[[ 85  33  29  -4]
 [-83   2 -35  62]
 [ 69 -49  51  23]]
|
[[  2 -35]
 [-49  51]]

[[-46   9  83   9   4]
 [-43 -29   7  26   0]
 [-30 -12  -4  -6  -3]]
|
[[-29   7]
 [-12  -4]]

[[  4 -15  70 -68  61]
 [  6 -20 -71 -22  46]
 [-47  79 -35 -58  81]
 [-57  22   2  62 -68]
 [ 60 -78  43  52 -41]]
|
[[-20 -71]
 [ 79 -35]]

[[-32  12 -11]
 [ -1   1   1]
 [-78  34 -22]
 [ -2   2   1]]
|
[[  1   1]
 [ 34 -22]]

[[ -6  12   1  -3  -7]
 [-16  39  -3  -9 -14]
 [ 49 -47 -27  29  82]
 [ 40 -41 -18  23  62]
 [ 43 -43 -20  25  67]]
|
[[ 39  -3]
 [-47 -27]]

[[ 16  32 -81  23 -37]
 [-29 -76 -18 -23 -15]
 [-14  -9 -87   2 -47]
 [ 22  40  41  24   8]]
|
[[-76 -18]
 [ -9 -87]]

[[ 39  16  -7  64  16]
 [  6   4  40   7  11]
 [-15 -23 -22  33   7]]
|
[[  4  40]
 [-23 -22]]

[[ -7  -1  79  -1]
 [-25 -31  -3 -23]
 [-31 -31  33  18]
 [ 21  14  15  14]]
|
[[-31  -3]
 [-31  33]]
---
[[ 24 -61  22  27  20]
 [-24  -6  -3   7  24]
 [-61  43 -21 -32   4]]
|
[[-61  22]
 [ -6  -3]]

[[26 33 29 58 29]
 [ 1 44 38 69  0]]
|
[[33 29]
 [44 38]]

[[-35 -10   6  49]
 [ 10 -63  67 -22]
 [  6 -33   4  60]
 [ 39 -30  -4  30]]
|
[[-10   6]
 [-63  67]]

[[ 26  52   8 -22]
 [ -5  81  22 -29]
 [-17  45  29 -22]]
|
[[52  8]
 [81 22]]

[[ -5 -13  29 -12   1]
 [ 52  -6 -10 -16  42]
 [ 13  -5 -53   7  -6]
 [ -2  19 -24  -3  40]
 [ 86 -16 -25  35 -19]]
|
[[-13  29]
 [ -6 -10]]

[[ 11  53 -53  70  66]
 [ 65 -30 -51  35  29]
 [-56  34  33  23 -55]]
|
[[ 53 -53]
 [-30 -51]]

[[  3  43  12  77]
 [ 64  11  14 -18]
 [ 22 -13  43  52]]
|
[[43 12]
 [11 14]]
---
[[ 39   4 -15]
 [ 22 -60  73]
 [ 15 -17   4]
 [-29  28  13]]
|
[[-60  73]
 [-17   4]]

[[-61  22  36 -29]
 [ 73 -15 -36  15]
 [-16  50  19   4]
 [-38   9  28 -20]]
|
[[-15 -36]
 [ 50  19]]

[[  2 -35  36   9 -65]
 [-23 -67  23   9 -51]
 [-48 -57  23  34 -46]
 [-58 -79   4   9 -58]
 [-28 -44  17 -10 -53]]
|
[[-67  23]
 [-57  23]]

[[ 13  36  40 -61]
 [ -5  14 -59 -55]
 [ 12  36  39 -62]]
|
[[ 14 -59]
 [ 36  39]]

[[-57  10   8  -7  -3]
 [-23  -8 -33  -3 -36]
 [ 44 -12  55   7  70]
 [ 54  11 -12   0 -59]]
|
[[ -8 -33]
 [-12  55]]

[[-31   8   4]
 [ 10  -6 -47]
 [ 71 -36  12]
 [ 54 -10  17]
 [-60  23 -86]]
|
[[ -6 -47]
 [-36  12]]

[[ 30  -6  39 -38]
 [-41  13 -39  75]
 [  7  47 -42  18]
 [ 10  17 -10  17]]
|
[[ 13 -39]
 [ 47 -42]]

[[-35 -64   7  29]
 [ 25  55  -6 -53]
 [ 10 -26  46 -71]
 [ -6  15  -2 -32]
 [-59  37   0   9]]
|
[[ 55  -6]
 [-26  46]]

[[ 28  81  41]
 [ 75 -62 -56]
 [-83 -58  54]
 [-26 -33 -60]
 [-76   2 -14]]
|
[[-62 -56]
 [-58  54]]
